Below is a small trained network, with its code and all its weights. Each question gives an input and a target symbol and asks what happens when units are switched off, that is, made to give their printed mean instead of their output.

import numpy as np


def w(rows, s, z=0):
    codes = np.array(rows[::2]) - 128.0
    scale = np.full(codes.shape[1], s)
    scale[-1] = z or s
    return codes * scale


def f(y):
    return np.maximum(y, 0)


def softmax(a):
    e = np.exp(a - a.max(-1, keepdims=True))
    return e / e.sum(-1, keepdims=True)


def log_softmax(a):
    a = a - a.max(-1, keepdims=True)
    return a - np.log(np.exp(a).sum(-1, keepdims=True))


def net(x, mask):
    ids = ['βγδεζηθλμξπστφψω'.index(c) for c in x.split()]
    T = len(ids)
    res = E[ids] + P[:T]
    r = res
    for j in range(3):
        rows = slice(4 * j, 4 * j + 4)
        q, k, v = (r @ M[0][rows].T for M in (Q, K, V))
        z = softmax(np.where(np.tri(T) > 0, q @ k.T / 4**0.5, -1e9)) @ v
        o = O[0][rows]
        res = res + np.where(mask[j], z, o[:, -1]) @ o[:, :-1]
    y = f(res @ A[0][:, :-1].T + A[0][:, -1])
    res = res + np.where(mask[3:15], y, B[0][:, -1]) @ B[0][:, :-1]
    return log_softmax(res[-1] @ U[:, :-1].T + U[:, -1])


Q, K, V, O, A, B = {}, {}, {}, {}, {}, {}
E = w([
[162,115,143,83,107,216],'β',
[124,136,125,116,109,200],'γ',
[129,135,120,87,61,123],'δ',
[12,106,249,220,159,151],'ε',
[160,16,212,204,98,95],'ζ',
[104,102,89,139,11,134],'η',
[118,161,139,108,155,235],'θ',
[125,145,99,156,87,138],'λ',
[112,135,105,158,68,134],'μ',
[72,177,115,177,118,137],'ξ',
[74,154,103,106,97,179],'π',
[247,129,54,220,110,164],'σ',
[232,13,131,94,48,136],'τ',
[162,174,218,172,168,111],'φ',
[167,94,157,173,47,226],'ψ',
[189,195,141,15,186,169],'ω',
],0.015)
P = w([
[163,225,78,48,72,168],'0',
[167,205,90,91,72,219],'1',
[141,219,90,134,97,226],'2',
[133,253,69,166,122,213],'3',
[152,215,87,163,140,237],'4',
[157,204,87,164,136,224],'5',
[127,226,87,197,154,201],'6',
[196,162,124,160,115,217],'7',
[156,227,83,210,151,201],'8',
[196,181,111,184,133,199],'9',
[219,165,133,186,120,226],'10',
[184,203,116,207,81,151],'11',
[168,213,90,153,88,186],'12',
],0.0047)
Q[0] = w([
[214,111,178,113,119,70],'H0',
[86,64,144,76,163,53],'H0',
[118,78,218,115,188,58],'H0',
[163,143,121,93,162,212],'H0',
[146,131,155,135,76,205],'H1',
[44,110,117,141,195,50],'H1',
[52,173,152,79,63,187],'H1',
[91,193,132,246,73,173],'H1',
[78,49,158,84,172,65],'H2',
[126,29,145,135,254,89],'H2',
[145,128,110,65,127,185],'H2',
[170,63,87,148,57,98],'H2',
],0.0083)
K[0] = w([
[117,157,178,90,143,87],'H0',
[100,123,154,93,127,135],'H0',
[96,130,153,69,88,110],'H0',
[143,109,108,184,142,109],'H0',
[107,78,187,156,134,108],'H1',
[63,117,89,87,122,123],'H1',
[133,119,153,197,154,78],'H1',
[118,128,165,196,164,101],'H1',
[80,115,97,105,110,116],'H2',
[110,151,23,86,99,165],'H2',
[96,180,159,110,249,100],'H2',
[130,168,115,143,134,111],'H2',
],0.012)
V[0] = w([
[111,207,93,101,136,63],'H0',
[87,104,186,130,121,122],'H0',
[189,94,84,162,139,135],'H0',
[91,218,189,56,103,133],'H0',
[3,230,133,144,85,160],'H1',
[75,243,108,130,123,72],'H1',
[33,18,96,111,112,36],'H1',
[40,176,185,162,146,87],'H1',
[103,63,153,197,138,170],'H2',
[206,127,213,183,123,20],'H2',
[123,51,130,203,76,136],'H2',
[153,160,221,143,198,115],'H2',
],0.0077)
O[0] = w([
[109,129,113,89,169,58,54],'H0',
[146,120,127,148,171,162,97],'H0',
[243,157,153,119,40,88,172],'H0',
[48,116,106,164,212,180,106],'H0',
[47,121,154,117,59,141,163],'H1',
[133,123,169,79,78,74,74],'H1',
[157,72,30,96,123,95,1],'H1',
[48,77,186,61,135,122,96],'H1',
[109,62,157,87,120,207,175],'H2',
[136,76,191,206,173,92,97],'H2',
[133,2,184,128,36,175,177],'H2',
[99,166,198,111,208,131,120],'H2',
],0.0064,0.0096)
A[0] = w([
[116,100,71,51,127,188,178],'N0',
[122,12,118,195,143,22,242],'N1',
[61,78,113,137,90,150,61],'N2',
[118,235,146,94,254,176,153],'N3',
[84,150,115,176,173,126,29],'N4',
[141,54,158,177,192,157,90],'N5',
[119,123,56,104,105,154,99],'N6',
[118,180,67,167,120,179,115],'N7',
[63,153,237,105,79,113,255],'N8',
[92,111,206,158,253,113,202],'N9',
[160,224,84,72,70,199,24],'N10',
[70,73,79,189,83,97,200],'N11',
],0.0072,0.0023)
B[0] = w([
[89,105,78,152,194,102,164],'N0',
[143,109,66,173,162,185,132],'N1',
[91,122,133,75,113,131,167],'N2',
[81,95,202,170,151,107,162],'N3',
[135,90,137,62,185,100,132],'N4',
[112,123,144,118,162,80,151],'N5',
[132,45,19,208,110,164,152],'N6',
[109,29,119,185,171,96,197],'N7',
[180,208,67,126,134,171,214],'N8',
[180,187,65,82,77,130,148],'N9',
[90,58,148,118,60,57,247],'N10',
[194,3,199,44,151,107,150],'N11',
],0.0064,0.013)
U = w([
[128,132,137,141,139,130,26],'β',
[111,164,80,182,142,159,17],'γ',
[138,166,61,109,130,105,215],'δ',
[159,141,113,14,151,230,110],'ε',
[190,46,187,100,208,143,199],'ζ',
[111,64,139,94,97,89,16],'η',
[66,116,178,174,150,126,71],'θ',
[124,137,129,131,128,113,78],'λ',
[120,118,140,116,126,110,90],'μ',
[129,160,99,117,135,149,82],'ξ',
[72,164,40,138,132,151,253],'π',
[191,168,175,99,52,57,119],'σ',
[202,137,45,109,166,165,130],'τ',
[156,254,120,168,170,183,217],'φ',
[134,159,134,189,88,236,149],'ψ',
[93,122,232,150,130,56,138],'ω',
],0.0067,0.0041)

Each question gives the input, a string of symbols that net reads in full, and the target symbol t.
The units are the heads (4 rows each of Q, K, V and O) and the neurons (one row each of A and B). Each row of codes is followed by its name. A weight is (code - 128) times the scale printed after its matrix; where a second scale follows, it is the last column's (O, A, B and U).
mask holds one flag per unit, heads first, then neurons. A switched-off unit (its flag False) gives its mean, the last column of its rows in O or B, instead of its output. The means were averaged over made-up inputs and are rounded, as every weight is.
A unit's drop is (log p(t) with every unit on - log p(t) with that unit switched off) / (log p(t) with every unit on - log p(t) with every unit switched off).
The circuit of an input: a set's keep is (log p(t) with only the set's units on - log p(t) with every unit switched off) / (log p(t) with every unit on - log p(t) with every unit switched off). Starting from the 12 units with the biggest drops (on a tie, the unit counted first), units are removed one at a time, each time the one whose removal leaves the highest keep (on an exact tie, the one counted first), for as long as the keep stays at least 0.8.
circuit, biggest first: the units of the circuit, biggest drop first
most important unit: the unit with the biggest drop
k most important neurons: the k neurons with the biggest drops, biggest first
heads that matter: for each layer, one digit per head in row order, 1 if its drop is at least 0.15 and else 0, layers parted by /
input η π φ ψ ψ ψ τ σ, target σ: heads that matter -> 100
input ψ η ψ η δ δ π ψ ζ ψ η η, target ζ: circuit, biggest first -> (H2; H1; N11)
input γ π β π, target π: most important unit -> H2
input ψ ε ξ π π ψ γ π, target ε: heads that matter -> 011
input τ σ ψ ε θ, target ε: circuit, biggest first -> (H1; H2; N8)
input π θ δ ψ ζ μ ζ π θ ψ μ η μ, target ζ: heads that matter -> 011
input π ψ θ π ω, target ω: 3 most important neurons -> (N3; N10; N8)
input η μ μ ψ ψ ψ φ φ ψ π η, target φ: 3 most important neurons -> (N10; N8; N7)
input ψ ζ θ, target ζ: circuit, biggest first -> (H1; H2; N8)
input η π θ δ, target π: heads that matter -> 101
input δ ψ π σ π π δ ψ δ, target σ: circuit, biggest first -> (H0; N10; H2)
input ψ θ ω ψ δ η ψ φ η, target φ: circuit, biggest first -> (H2; N10; H1; N8)
input π σ ψ β μ π, target σ: heads that matter -> 100
input η ω ψ ε ψ η ε, target ε: heads that matter -> 010
input η ψ η ε μ, target ε: most important unit -> H1
input φ π ξ, target φ: circuit, biggest first -> (H2; N10)
input η ε θ ψ ψ, target ε: heads that matter -> 011
input δ σ τ ψ σ ω, target σ: heads that matter -> 100
input ψ ψ τ ψ σ π ξ, target σ: circuit, biggest first -> (H0; H1)
input ψ ω φ θ, target φ: 3 most important neurons -> (N9; N8; N10)
input ψ σ η, target σ: circuit, biggest first -> (H0)
